Below is a small trained network, with its code and all its weights. Each question gives an input and a target symbol and asks what happens when units are switched off, that is, made to give their printed mean instead of their output.

import numpy as np


def w(rows, s, z=0):
    codes = np.array(rows[::2]) - 128.0
    scale = np.full(codes.shape[1], s)
    scale[-1] = z or s
    return codes * scale


def f(y):
    return np.maximum(y, 0)


def softmax(a):
    e = np.exp(a - a.max(-1, keepdims=True))
    return e / e.sum(-1, keepdims=True)


def log_softmax(a):
    a = a - a.max(-1, keepdims=True)
    return a - np.log(np.exp(a).sum(-1, keepdims=True))


def net(x, mask):
    ids = ['βγεζημπστφψω'.index(c) for c in x.split()]
    T = len(ids)
    res = E[ids] + P[:T]
    r = res
    for j in range(3):
        rows = slice(4 * j, 4 * j + 4)
        q, k, v = (r @ M[0][rows].T for M in (Q, K, V))
        z = softmax(np.where(np.tri(T) > 0, q @ k.T / 4**0.5, -1e9)) @ v
        o = O[0][rows]
        res = res + np.where(mask[j], z, o[:, -1]) @ o[:, :-1]
    y = f(res @ A[0][:, :-1].T + A[0][:, -1])
    res = res + np.where(mask[3:27], y, B[0][:, -1]) @ B[0][:, :-1]
    return log_softmax(res[-1] @ U[:, :-1].T + U[:, -1])


Q, K, V, O, A, B = {}, {}, {}, {}, {}, {}
E = w([
[121,164,145,107,199,107,135,135,189,157,89],'β',
[172,158,62,141,82,86,73,114,87,161,114],'γ',
[190,107,78,141,155,133,87,133,59,136,138],'ε',
[117,159,171,58,181,158,107,149,100,87,153],'ζ',
[153,138,144,182,177,185,117,181,154,181,81],'η',
[167,162,79,112,85,173,84,64,52,147,124],'μ',
[109,154,123,111,164,89,115,252,141,127,102],'π',
[95,177,191,106,102,170,127,187,127,146,86],'σ',
[62,124,115,123,108,176,150,130,169,184,75],'τ',
[83,141,94,90,174,193,163,165,97,115,113],'φ',
[169,100,141,136,54,94,217,61,95,107,217],'ψ',
[93,140,134,121,184,105,39,80,161,197,169],'ω',
],0.017)
P = w([
[156,71,126,107,108,140,135,135,159,38,73],'0',
[158,106,127,112,133,143,142,129,142,54,81],'1',
[152,117,129,108,145,144,145,131,138,77,94],'2',
[142,132,137,111,156,140,155,132,128,104,101],'3',
[136,140,134,112,164,138,156,139,123,124,121],'4',
[132,151,138,110,169,136,158,142,119,148,139],'5',
[124,166,144,110,180,129,161,144,110,168,151],'6',
[116,183,145,109,185,126,162,150,106,190,169],'7',
[109,196,143,113,198,129,158,158,99,213,186],'8',
[98,213,136,111,203,126,155,170,89,233,197],'9',
[81,220,147,107,206,114,162,169,86,248,220],'10',
],0.011)
Q[0] = w([
[118,110,146,145,65,113,104,162,178,94,106],'head 1',
[134,77,118,150,87,141,115,94,166,79,94],'head 1',
[150,117,110,118,75,91,68,144,101,130,192],'head 1',
[237,130,97,162,72,103,75,15,149,149,214],'head 1',
[119,162,119,107,168,118,211,99,104,141,140],'head 2',
[164,155,90,149,68,60,122,88,31,126,135],'head 2',
[51,164,189,88,159,140,138,155,184,143,96],'head 2',
[150,190,154,91,190,118,141,191,141,170,109],'head 2',
[173,139,93,165,152,65,162,153,83,103,174],'head 3',
[85,119,137,147,44,129,120,104,142,76,118],'head 3',
[203,130,157,140,180,110,112,152,143,50,118],'head 3',
[137,148,100,69,152,181,109,36,15,131,255],'head 3',
],0.089)
K[0] = w([
[109,173,142,139,176,166,163,195,125,140,97],'head 1',
[130,146,105,118,124,162,145,153,125,112,83],'head 1',
[135,102,118,130,90,153,176,160,126,83,158],'head 1',
[158,95,137,121,58,140,188,94,128,36,122],'head 1',
[153,163,157,108,181,99,128,104,140,99,137],'head 2',
[106,145,115,120,184,102,45,119,122,190,162],'head 2',
[131,127,158,87,62,112,191,121,146,62,123],'head 2',
[99,90,169,117,155,115,200,84,159,128,176],'head 2',
[121,123,114,117,122,59,159,174,75,133,141],'head 3',
[140,109,104,97,103,166,72,97,137,61,83],'head 3',
[203,124,163,141,189,109,100,140,106,99,141],'head 3',
[139,113,156,118,97,109,199,67,85,128,254],'head 3',
],0.096)
V[0] = w([
[126,134,126,93,125,113,97,135,134,128,156],'head 1',
[158,126,117,100,111,159,78,155,148,96,58],'head 1',
[118,161,123,150,153,124,146,121,97,252,246],'head 1',
[113,109,145,102,125,137,115,134,114,129,101],'head 1',
[120,122,121,80,138,129,112,127,99,123,94],'head 2',
[74,148,147,125,189,138,149,118,78,240,227],'head 2',
[146,115,118,76,162,161,84,150,122,154,69],'head 2',
[100,154,132,177,134,143,161,127,135,136,254],'head 2',
[150,110,138,100,90,115,124,141,173,58,85],'head 3',
[99,102,121,132,196,101,145,112,27,214,138],'head 3',
[129,139,104,125,132,139,123,131,138,104,137],'head 3',
[110,154,76,149,171,137,139,127,106,148,165],'head 3',
],0.0062)
O[0] = w([
[124,118,138,108,117,113,119,120,114,128,105,159],'head 1',
[134,151,93,115,89,135,129,167,134,169,182,141],'head 1',
[113,124,116,137,158,93,95,106,61,116,2,170],'head 1',
[125,131,119,113,111,125,137,136,127,140,128,130],'head 1',
[101,135,141,156,131,118,117,139,118,116,139,173],'head 2',
[164,164,127,161,120,176,164,143,229,51,134,58],'head 2',
[47,146,157,200,147,115,128,133,130,112,158,194],'head 2',
[213,130,122,80,114,163,144,136,159,109,108,51],'head 2',
[142,192,139,140,174,129,145,125,148,120,70,21],'head 3',
[110,77,122,115,78,119,111,123,114,138,184,254],'head 3',
[127,141,125,128,137,126,134,128,128,127,120,120],'head 3',
[113,102,120,120,93,117,120,122,127,131,172,200],'head 3',
],0.0061,0.003)
A[0] = w([
[143,81,121,151,102,97,94,64,93,35,15,34],'neuron 1',
[103,124,131,163,144,72,137,187,123,82,129,35],'neuron 2',
[89,90,132,133,116,112,71,91,168,137,176,83],'neuron 3',
[119,122,119,123,54,179,88,105,109,103,146,72],'neuron 4',
[110,131,171,109,136,128,75,134,98,47,158,36],'neuron 5',
[125,96,140,218,136,143,123,151,134,144,121,70],'neuron 6',
[99,134,142,126,181,97,100,95,183,137,157,62],'neuron 7',
[81,110,128,135,100,111,114,125,143,154,172,46],'neuron 8',
[134,115,97,134,87,90,117,151,145,132,128,36],'neuron 9',
[96,126,96,132,102,146,163,104,154,180,103,58],'neuron 10',
[174,104,117,118,99,147,134,128,185,54,96,62],'neuron 11',
[66,99,118,97,137,153,125,146,93,64,144,71],'neuron 12',
[113,117,104,131,64,112,146,153,148,138,148,63],'neuron 13',
[63,135,100,180,100,142,148,112,156,131,110,87],'neuron 14',
[104,134,90,111,154,137,194,137,104,118,138,20],'neuron 15',
[150,136,80,158,52,69,97,144,156,149,125,72],'neuron 16',
[132,142,110,143,83,90,128,140,134,125,134,82],'neuron 17',
[151,64,115,100,116,130,70,118,123,77,17,24],'neuron 18',
[88,163,181,151,84,142,109,140,111,104,127,70],'neuron 19',
[72,129,129,143,107,161,156,144,106,119,110,86],'neuron 20',
[184,102,116,96,104,174,132,149,231,35,71,48],'neuron 21',
[154,138,158,124,125,99,199,102,107,149,138,11],'neuron 22',
[169,133,120,197,104,160,135,107,189,1,54,34],'neuron 23',
[155,84,100,151,135,143,124,150,99,96,171,74],'neuron 24',
],0.017,0.013)
B[0] = w([
[186,6,124,45,111,163,78,163,108,148,137,147],'neuron 1',
[133,108,69,145,175,69,110,144,115,156,143,144],'neuron 2',
[130,171,104,135,125,155,64,141,87,176,201,254],'neuron 3',
[109,146,58,126,141,106,157,119,138,129,62,177],'neuron 4',
[74,110,126,76,139,87,185,97,50,165,182,144],'neuron 5',
[163,122,146,162,130,107,160,138,115,182,121,158],'neuron 6',
[134,102,143,123,125,109,151,102,181,98,89,247],'neuron 7',
[140,108,141,129,131,118,172,124,154,80,59,219],'neuron 8',
[104,164,155,110,156,150,89,118,107,107,112,132],'neuron 9',
[97,116,134,80,163,138,172,109,73,101,203,154],'neuron 10',
[103,225,112,149,138,150,147,154,145,181,150,138],'neuron 11',
[192,138,154,127,148,171,163,152,184,90,178,181],'neuron 12',
[120,116,157,116,178,124,86,115,100,143,82,149],'neuron 13',
[78,93,98,168,120,120,113,127,98,197,119,152],'neuron 14',
[146,126,47,150,103,143,114,114,180,93,73,147],'neuron 15',
[156,121,121,130,67,104,199,148,174,148,209,154],'neuron 16',
[135,100,132,121,90,125,145,121,157,142,143,139],'neuron 17',
[87,136,154,145,150,92,156,106,219,123,123,147],'neuron 18',
[111,151,117,84,74,98,109,119,128,76,135,161],'neuron 19',
[101,130,126,160,86,167,110,149,178,117,136,198],'neuron 20',
[130,52,133,169,110,102,85,111,72,93,117,151],'neuron 21',
[88,183,123,234,154,115,119,132,111,66,117,146],'neuron 22',
[94,119,146,83,157,82,154,91,182,155,81,141],'neuron 23',
[116,84,146,150,120,122,111,127,96,91,108,179],'neuron 24',
],0.024,0.0054)
U = w([
[52,62,108,125,156,146,140,122,141,150,136,2],'β',
[152,92,105,140,84,61,158,112,154,132,154,32],'γ',
[126,153,142,188,164,88,149,101,121,86,129,27],'ε',
[117,120,94,100,201,54,106,228,141,111,126,8],'ζ',
[158,105,110,121,169,183,131,163,167,103,120,52],'η',
[168,156,127,120,177,153,32,46,141,158,164,181],'μ',
[100,169,180,67,96,112,94,218,120,107,82,173],'π',
[183,181,200,139,157,178,149,200,79,208,62,222],'σ',
[155,153,164,50,189,140,156,143,81,119,143,160],'τ',
[160,185,39,85,148,151,164,101,70,135,65,167],'φ',
[198,2,131,128,112,119,95,124,50,47,112,216],'ψ',
[102,57,188,96,197,60,150,72,223,105,57,161],'ω',
],0.0044,0.0043)

Each question gives the input, a string of symbols that net reads in full, and the target symbol t.
The units are the heads (4 rows each of Q, K, V and O) and the neurons (one row each of A and B). Each row of codes is followed by its name. A weight is (code - 128) times the scale printed after its matrix; where a second scale follows, it is the last column's (O, A, B and U).
mask holds one flag per unit, heads first, then neurons. A switched-off unit (its flag False) gives its mean, the last column of its rows in O or B, instead of its output. The means were averaged over made-up inputs and are rounded, as every weight is.
A unit's drop is (log p(t) with every unit on - log p(t) with that unit switched off) / (log p(t) with every unit on - log p(t) with every unit switched off).
The circuit of an input: a set's keep is (log p(t) with only the set's units on - log p(t) with every unit switched off) / (log p(t) with every unit on - log p(t) with every unit switched off). Starting from the 12 units with the biggest drops (on a tie, the unit counted first), units are removed one at a time, each time the one whose removal leaves the highest keep (on an exact tie, the one counted first), for as long as the keep stays at least 0.8.
circuit, biggest first: the units of the circuit, biggest drop first
top k neurons: the k neurons with the biggest drops, biggest first
which heads matter: for each layer, one digit per head in row order, 1 if its drop is at least 0.15 and else 0, layers parted by /
input γ π φ ω τ ψ μ ψ, target ε: circuit, biggest first : (neuron 22)
input ψ ε σ ε τ ω ε μ, target ω: which heads matter : 011
input π ε η σ φ ε ω ω π η ζ, target τ: circuit, biggest first : (neuron 5; neuron 12; head 3)
input ε σ ω ζ ζ ε τ ε τ σ μ, target φ: top 3 neurons : (neuron 4; neuron 3; neuron 8)
input ω φ φ φ ψ η μ, target ψ: circuit, biggest first : (head 1; neuron 1)
input ε ψ ω ζ, target ω: circuit, biggest first : (neuron 18; head 2; head 1)
input σ η ψ η ω ε, target ω: circuit, biggest first : (neuron 23; head 2; head 3)
input φ φ ψ γ, target ψ: circuit, biggest first : (neuron 1; head 1)
input ω σ μ σ ω η ψ τ η, target ψ: which heads matter : 010
input ω ω γ, target γ: which heads matter : 100
input ψ σ ω ε, target ω: which heads matter : 011
input ε τ τ σ ψ η π ω β, target ω: circuit, biggest first : (neuron 18; head 1; head 2)
input μ τ ε φ μ π ω, target μ: which heads matter : 001
input τ γ ω ω ψ ζ ε ω φ, target ω: which heads matter : 110
input τ φ σ ω σ φ μ, target φ: which heads matter : 000
input τ ω τ ψ, target ω: which heads matter : 111
input σ σ ψ π τ ω σ, target ω: circuit, biggest first : (head 1; head 2; neuron 18)
input ω ε φ ω σ σ γ ψ π ζ, target ψ: circuit, biggest first : (head 2; neuron 21)
input τ ε ω φ ω ω ω ψ, target ω: which heads matter : 110
input η μ β ζ η ψ μ ω, target ω: which heads matter : 110
input φ ω π σ ψ η, target ψ: circuit, biggest first : (neuron 21; head 2)
input τ π π ω φ π μ ω ψ π, target ω: circuit, biggest first : (head 1; neuron 18; head 2)
input μ ε γ φ β ω φ ω η η γ, target γ: top 2 neurons : (neuron 16; neuron 17)
input φ σ ζ τ γ φ μ ζ ψ ε σ, target ψ: which heads matter : 010
input τ τ ε ε ω β μ σ ε, target ψ: circuit, biggest first : (neuron 24; head 3)
input τ ω ψ ω μ, target ω: which heads matter : 111
input ω ω ω μ π π γ η ψ φ, target ψ: which heads matter : 010
input φ ω β φ ω σ ζ η, target σ: circuit, biggest first : (neuron 6; head 2)
